-1.7 -1.3 4.8 -13.3 11.2 0.0 -4.2 -0.3 -7.8 10.9 14.3 12.7 -9.4 7.1 25.3 19.5 8.5 -24.0 -5.3 -1.8 -19.6 -15.3 -5.9 0.6 -> j577
1.6 -0.9 3.3 -32.4 9.8 0.5 -7.1 3.1 -16.9 42.1 3.2 33.5 -13.2 16.1 20.2 28.0 7.1 -29.3 -7.8 3.3 -1.8 -10.1 5.0 1.3 -> j577
1.2 -2.7 0.5 -13.3 13.8 -9.8 -8.1 -1.4 -4.0 6.7 7.4 4.3 -3.9 3.9 7.0 10.3 5.0 -15.2 6.9 0.5 1.4 -17.9 -15.8 -1.6 -> j577
3.1 -13.0 7.3 -18.2 -35.1 6.6 -5.7 5.8 -3.0 10.3 -1.3 32.2 0.3 3.1 17.6 4.1 6.0 -22.4 11.5 -6.0 2.4 1.4 -0.4 19.3 -> j816
3.8 -0.3 10.0 -9.2 -14.6 3.3 -1.1 -0.2 1.2 -1.5 7.2 15.8 -0.3 3.2 7.3 -0.7 13.2 -17.9 14.7 -9.2 -0.6 -1.8 1.8 12.5 -> j816
3.4 -7.2 21.0 5.0 -14.5 2.8 -4.2 3.4 3.9 -30.6 8.7 30.9 24.2 -6.1 9.0 7.0 20.1 -30.9 5.3 -8.0 -2.6 -13.9 -7.6 -5.9 -> j816
0.4 -4.4 -1.0 -0.9 -28.2 0.9 -15.2 -0.2 0.0 -17.6 0.1 5.6 7.1 -5.7 2.8 -4.1 3.0 -4.0 10.0 -9.6 5.7 2.8 -2.7 8.3 -> j816
3.8 0.2 -0.2 -7.1 -10.4 1.4 -5.4 -0.3 1.6 -8.1 4.8 16.0 9.0 0.7 6.6 5.5 14.3 -7.8 9.6 -6.5 -4.2 -10.4 -1.2 1.9 -> j816
5.0 -11.2 1.9 0.9 -35.7 23.9 1.0 2.1 12.0 -7.8 6.2 14.3 18.1 -8.8 -10.8 -11.8 -3.2 0.9 3.5 8.7 3.4 -1.1 -6.1 27.2 -> j816
-5.9 -7.8 9.8 1.3 11.1 -3.8 -4.1 -3.0 -8.4 25.0 11.1 39.0 -17.6 12.2 11.0 25.5 9.8 -6.6 -16.5 -1.1 -4.9 -14.0 2.8 2.3 -> j577
2.4 -5.0 2.7 22.8 1.1 2.1 -3.9 -2.6 -2.9 -12.0 7.3 23.0 3.4 18.1 2.6 16.4 9.7 -2.3 -2.8 -11.9 -2.0 2.5 6.2 18.8 -> j816
-5.5 -5.0 -1.8 19.5 -3.3 4.3 0.6 -6.0 -0.3 -14.9 -9.1 35.1 -4.2 4.2 3.8 17.0 14.9 -1.4 -3.6 -6.9 6.4 -11.4 3.6 11.0 -> j816
-2.9 -1.6 2.6 -45.2 -2.0 -4.7 -7.4 3.1 2.7 24.5 13.9 -14.3 -4.7 8.8 11.8 7.7 -19.9 -27.5 13.0 14.9 -3.1 0.3 -3.7 -15.6 -> j577
7.2 2.3 12.4 -45.0 -7.8 -12.0 -10.9 -4.1 -4.3 25.8 13.4 -11.6 -15.3 7.1 13.9 11.0 6.0 -39.8 19.6 -0.8 -2.5 -8.9 7.0 -15.6 -> j577
10.8 -11.6 7.7 -7.5 -22.1 7.0 -2.3 1.5 0.7 11.9 4.5 8.4 6.5 6.1 8.8 7.9 2.6 -9.6 -6.2 -5.6 -0.8 -0.7 1.9 2.1 -> j816
14.9 -5.3 4.9 -0.7 2.1 -0.1 -1.1 -6.1 -3.0 -11.7 7.4 13.0 -6.7 2.7 2.1 6.5 19.0 -24.1 6.9 -4.2 -0.4 1.1 -4.9 6.5 -> j816
13.4 -14.6 -2.4 29.9 -29.7 11.2 7.5 -3.7 0.1 -26.7 -1.1 29.0 9.5 0.0 4.9 4.5 13.2 5.5 6.2 -12.0 -3.6 7.6 2.4 22.0 -> j816
-3.6 0.8 9.1 -17.5 -8.6 12.2 -5.1 0.5 1.6 20.6 4.9 8.7 3.6 6.2 -5.2 -0.2 -8.7 3.8 -1.2 -19.9 -1.9 7.4 -7.5 5.7 -> j816
7.0 -2.6 1.5 -30.7 12.2 -6.7 -17.9 -5.3 -3.6 8.9 4.4 0.8 -8.7 3.4 8.8 16.9 7.5 -30.9 9.5 -8.7 -1.3 18.5 5.6 -7.8 -> j577
2.4 -3.8 5.8 -31.2 -33.3 10.1 -5.8 2.7 3.6 29.8 15.5 -4.2 13.7 -5.0 13.0 -14.7 -17.6 0.1 5.8 -3.1 0.1 0.3 -2.8 5.7 -> j577
-3.8 0.0 4.3 -28.9 21.0 -4.4 -5.2 5.1 -3.1 35.5 7.7 21.0 -11.6 14.8 15.4 22.5 2.7 -20.3 -5.8 -0.1 3.6 -10.1 4.2 -8.7 -> j577
